Below are the code and all the weights of a small trained network. Each question names an input and a class and asks about switching units off, where a switched-off unit gives its printed mean instead of its output.

import numpy as np


def w(rows, s, z=0):
    codes = np.array(rows[::2]) - 128.0
    scale = np.full(codes.shape[1], s)
    scale[-1] = z or s
    return codes * scale


def norm(h):
    return h / np.sqrt((h * h).mean(-1, keepdims=True) + 1e-5)


def f(y):
    return y / 2 * (1 + np.tanh(0.7978845608 * (y + 0.044715 * y**3)))


def log_softmax(a):
    a = a - a.max(-1, keepdims=True)
    return a - np.log(np.exp(a).sum(-1, keepdims=True))


def net(x, mask):
    res = np.array(x, float).reshape(1, 8) / 4 @ E
    u = 0
    for l in range(3):
        y = f(norm(res) @ A[l][:, :-1].T + A[l][:, -1])
        res = res + np.where(mask[u : u + 3], y, B[l][:, -1]) @ B[l][:, :-1]
        u += 3
    return log_softmax(norm(res)[-1] @ U[:, :-1].T + U[:, -1])


A, B = {}, {}
E = w([
[136,117,124,123,150,130,122,118,135],'x0',
[20,23,85,120,123,211,178,95,15],'x1',
[194,46,216,144,131,119,187,147,129],'x2',
[102,34,86,223,72,3,53,86,144],'x3',
[197,102,105,47,154,71,102,201,13],'x4',
[121,142,131,145,131,111,138,136,119],'x5',
[116,145,133,141,122,109,143,139,117],'x6',
[151,161,200,169,116,166,45,59,25],'x7',
],0.0044)
A[0] = w([
[96,165,157,193,126,168,176,32,201,3],'0.n0',
[142,166,223,168,116,158,48,61,45,36],'0.n1',
[184,31,255,158,97,130,188,159,139,50],'0.n2',
],0.0058,0.0037)
B[0] = w([
[125,76,182,186,186,150,22,254,106,200],'0.n0',
[99,87,39,54,142,69,219,193,254,253],'0.n1',
[135,205,12,153,217,125,85,72,119,240],'0.n2',
],0.01,0.0024)
A[1] = w([
[75,240,192,30,206,254,113,119,138,1],'1.n0',
[15,244,62,77,92,147,18,118,134,47],'1.n1',
[127,183,193,87,118,192,170,166,111,52],'1.n2',
],0.0048,0.0034)
B[1] = w([
[240,48,125,214,76,96,211,116,130,247],'1.n0',
[186,174,48,180,190,120,116,116,110,179],'1.n1',
[206,42,160,187,49,2,96,123,120,123],'1.n2',
],0.0072,0.0014)
A[2] = w([
[79,78,94,190,47,24,2,65,139,2],'2.n0',
[236,243,210,101,114,63,30,108,233,86],'2.n1',
[195,113,116,25,151,63,58,189,6,28],'2.n2',
],0.0052,0.0032)
B[2] = w([
[244,154,182,101,119,157,195,150,127,225],'2.n0',
[53,93,130,96,111,154,143,93,50,254],'2.n1',
[93,149,183,207,120,173,61,145,227,202],'2.n2',
],0.011,0.0035)
U = w([
[111,115,196,179,126,164,57,197,177,178],'0',
[247,115,170,127,79,113,192,122,114,82],'1',
[93,108,97,51,133,94,179,163,213,77],'2',
[69,103,157,94,102,150,128,77,30,253],'3',
[170,189,59,150,183,140,103,95,105,57],'4',
],0.013,0.0034)

Each question gives the input, the list of numbers given to net, and the class t.
The units are the neurons (one row each of A and B). Each row of codes is followed by its name. A weight is (code - 128) times the scale printed after its matrix; where a second scale follows, it is the last column's (A, B and U).
mask holds one flag per neuron, layer by layer. A switched-off neuron (its flag False) gives its mean, the last column of its row in B, instead of its output. The means were averaged over made-up inputs and are rounded, as every weight is.
A unit's drop is (log p(t) with every unit on - log p(t) with that unit switched off) / (log p(t) with every unit on - log p(t) with every unit switched off).
The circuit of an input: a set's keep is (log p(t) with only the set's units on - log p(t) with every unit switched off) / (log p(t) with every unit on - log p(t) with every unit switched off). Starting from all 9 units, units are removed one at a time, each time the one whose removal leaves the highest keep (on an exact tie, the one counted first), for as long as the keep stays at least 0.8.
circuit, biggest first: the units of the circuit, biggest drop first
top k neurons: the k neurons with the biggest drops, biggest first
k most important neurons of layer l: the k neurons of layer l with the biggest drops, biggest first
drop of u: that unit's drop, to one decimal
input [-1,-8,-4,-5,7,-2,7,-6], class 3: top 2 neurons -> (2.n1, 0.n1)
input [7,8,6,-8,5,-7,-3,-1], class 1: most important neuron of layer 0 -> (0.n0)
input [5,5,-8,7,8,5,2,8], class 0: 2 most important neurons of layer 2 -> (2.n2, 2.n1)
input [-4,-8,-6,-2,0,-7,8,-3], class 3: top 2 neurons -> (2.n1, 0.n2)
input [3,5,-1,-6,1,-5,8,-4], class 1: circuit, biggest first -> (0.n1, 1.n0)
input [6,-7,1,5,-5,-2,5,5], class 3: top 3 neurons -> (2.n1, 2.n2, 1.n0)
input [4,-3,-5,-5,-3,3,4,1], class 1: 2 most important neurons of layer 1 -> (1.n0, 1.n2)
input [-2,-5,8,-6,-4,2,8,-7], class 4: top 3 neurons -> (0.n2, 0.n1, 2.n0)
input [8,2,-4,-1,7,8,8,-7], class 0: circuit, biggest first -> (2.n2, 0.n1)
input [-3,-8,-7,-3,-3,-6,1,5], class 3: top 2 neurons -> (2.n1, 0.n2)
input [-3,-2,-2,6,-5,-8,7,-6], class 1: top 3 neurons -> (2.n0, 0.n1, 2.n2)
input [-3,2,5,6,-2,-5,-1,-6], class 1: circuit, biggest first -> (0.n1, 2.n0)
input [0,3,-6,4,-5,-7,-2,-4], class 4: top 2 neurons -> (1.n1, 0.n1)
input [-3,4,-1,-8,6,1,3,-4], class 1: circuit, biggest first -> (1.n0, 0.n1)
input [5,-3,-6,8,-6,6,4,0], class 1: top 2 neurons -> (2.n0, 0.n2)
input [2,-7,8,2,6,-1,-4,4], class 4: top 3 neurons -> (0.n2, 0.n0, 2.n2)
input [3,-3,6,2,1,-5,-6,8], class 2: top neuron -> (0.n1)
input [-6,-5,8,-6,3,-3,5,6], class 4: top 3 neurons -> (0.n2, 2.n0, 0.n1)
input [-3,-4,-4,-6,-2,8,-7,6], class 1: top 3 neurons -> (1.n0, 2.n2, 0.n2)
input [-6,1,7,7,-3,-6,4,7], class 1: circuit, biggest first -> (2.n0)
input [-2,-7,-4,-4,7,-3,4,2], class 0: drop of 0.n2 -> 0.2
input [-8,-8,6,4,2,-3,-4,7], class 3: drop of 2.n1 -> 1.2
input [5,4,-4,2,8,-5,8,8], class 0: drop of 0.n2 -> 0.1
